Here is a tiny trained network, its code and every weight. The questions are about switching its units off for an input and a class, where a switched-off unit gives its printed mean instead of its output.

import numpy as np


def w(rows, s, z=0):
    codes = np.array(rows[::2]) - 128.0
    scale = np.full(codes.shape[1], s)
    scale[-1] = z or s
    return codes * scale


def f(y):
    return y / 2 * (1 + np.tanh(0.7978845608 * (y + 0.044715 * y**3)))


def log_softmax(a):
    a = a - a.max(-1, keepdims=True)
    return a - np.log(np.exp(a).sum(-1, keepdims=True))


def net(x, mask):
    res = np.array(x, float).reshape(1, 7) / 4 @ E
    y = f(res @ A[0][:, :-1].T + A[0][:, -1])
    res = res + np.where(mask, y, B[0][:, -1]) @ B[0][:, :-1]
    return log_softmax(res[-1] @ U[:, :-1].T + U[:, -1])


A, B = {}, {}
E = w([
[130,127,129,123],'x0',
[145,246,237,78],'x1',
[127,125,127,126],'x2',
[91,235,2,37],'x3',
[126,126,128,130],'x4',
[254,163,98,167],'x5',
[132,131,127,129],'x6',
],0.0059)
A[0] = w([
[179,137,172,136,124],'neuron 0',
[146,135,143,134,126],'neuron 1',
[77,217,202,98,91],'neuron 2',
[154,220,79,117,25],'neuron 3',
[171,138,160,135,128],'neuron 4',
[168,137,157,136,121],'neuron 5',
[117,6,186,153,62],'neuron 6',
[137,177,93,76,157],'neuron 7',
[128,128,130,126,130],'neuron 8',
[239,141,47,152,70],'neuron 9',
[42,124,50,120,144],'neuron 10',
[189,43,72,164,3],'neuron 11',
[103,47,203,152,204],'neuron 12',
[185,135,183,137,122],'neuron 13',
[202,134,212,138,120],'neuron 14',
],0.013,0.0077)
B[0] = w([
[74,128,142,98,157],'neuron 0',
[113,127,135,116,132],'neuron 1',
[252,114,95,172,199],'neuron 2',
[207,155,201,81,176],'neuron 3',
[88,125,141,101,149],'neuron 4',
[91,121,141,108,144],'neuron 5',
[159,95,40,213,212],'neuron 6',
[151,99,106,164,213],'neuron 7',
[129,128,130,128,129],'neuron 8',
[239,128,104,173,190],'neuron 9',
[6,105,103,141,220],'neuron 10',
[198,163,203,66,172],'neuron 11',
[251,165,158,100,254],'neuron 12',
[60,132,146,99,166],'neuron 13',
[29,133,151,77,189],'neuron 14',
],0.023,0.0081)
U = w([
[146,88,66,194,168],'0',
[163,178,179,101,227],'1',
[2,112,132,107,3],'2',
],0.0086,0.00032)

Each question gives the input, the list of numbers given to net, and the class t.
The units are the neurons (one row each of A and B). Each row of codes is followed by its name. A weight is (code - 128) times the scale printed after its matrix; where a second scale follows, it is the last column's (A, B and U).
mask holds one flag per neuron, in row order. A switched-off neuron (its flag False) gives its mean, the last column of its row in B, instead of its output. The means were averaged over made-up inputs and are rounded, as every weight is.
A unit's drop is (log p(t) with every unit on - log p(t) with that unit switched off) / (log p(t) with every unit on - log p(t) with every unit switched off).
The circuit of an input: a set's keep is (log p(t) with only the set's units on - log p(t) with every unit switched off) / (log p(t) with every unit on - log p(t) with every unit switched off). Starting from the 12 units with the biggest drops (on a tie, the unit counted first), units are removed one at a time, each time the one whose removal leaves the highest keep (on an exact tie, the one counted first), for as long as the keep stays at least 0.8.
units of the circuit, in order: the units of the circuit, biggest drop first
k most important neurons: the k neurons with the biggest drops, biggest first
drop of u: that unit's drop, to one decimal
input [-6,7,-1,3,5,0,-3], class 0: units of the circuit, in order => neuron 2
input [5,4,-6,1,-6,-7,1], class 0: 2 most important neurons => neuron 2; neuron 3
input [7,-5,-8,-8,7,6,-1], class 1: 2 most important neurons => neuron 11; neuron 12
input [6,7,0,4,-7,-2,0], class 0: 3 most important neurons => neuron 2; neuron 12; neuron 7
input [5,4,-3,1,3,-6,-6], class 0: 2 most important neurons => neuron 2; neuron 3
input [1,-3,6,-1,-6,3,-2], class 1: 4 most important neurons => neuron 6; neuron 10; neuron 7; neuron 2
input [-3,1,-4,0,-7,7,-1], class 2: 2 most important neurons => neuron 12; neuron 2
input [3,-5,-2,-6,2,2,-6], class 1: 3 most important neurons => neuron 11; neuron 12; neuron 10
input [-3,-5,-8,-4,2,2,-6], class 1: 2 most important neurons => neuron 11; neuron 12
input [-8,-6,3,-4,3,1,-8], class 1: 3 most important neurons => neuron 11; neuron 12; neuron 7
input [-2,-7,4,-1,3,5,-6], class 1: 2 most important neurons => neuron 11; neuron 7
input [5,4,1,1,-5,-2,-1], class 0: 2 most important neurons => neuron 12; neuron 3
input [1,-5,6,-8,5,7,8], class 1: drop of neuron 11 => 1.1
input [-7,-8,8,6,-4,-1,1], class 2: units of the circuit, in order => neuron 10
input [2,-8,8,8,1,-1,4], class 2: drop of neuron 10 => 0.9
input [8,-6,-4,-8,6,5,3], class 1: drop of neuron 11 => 1.7
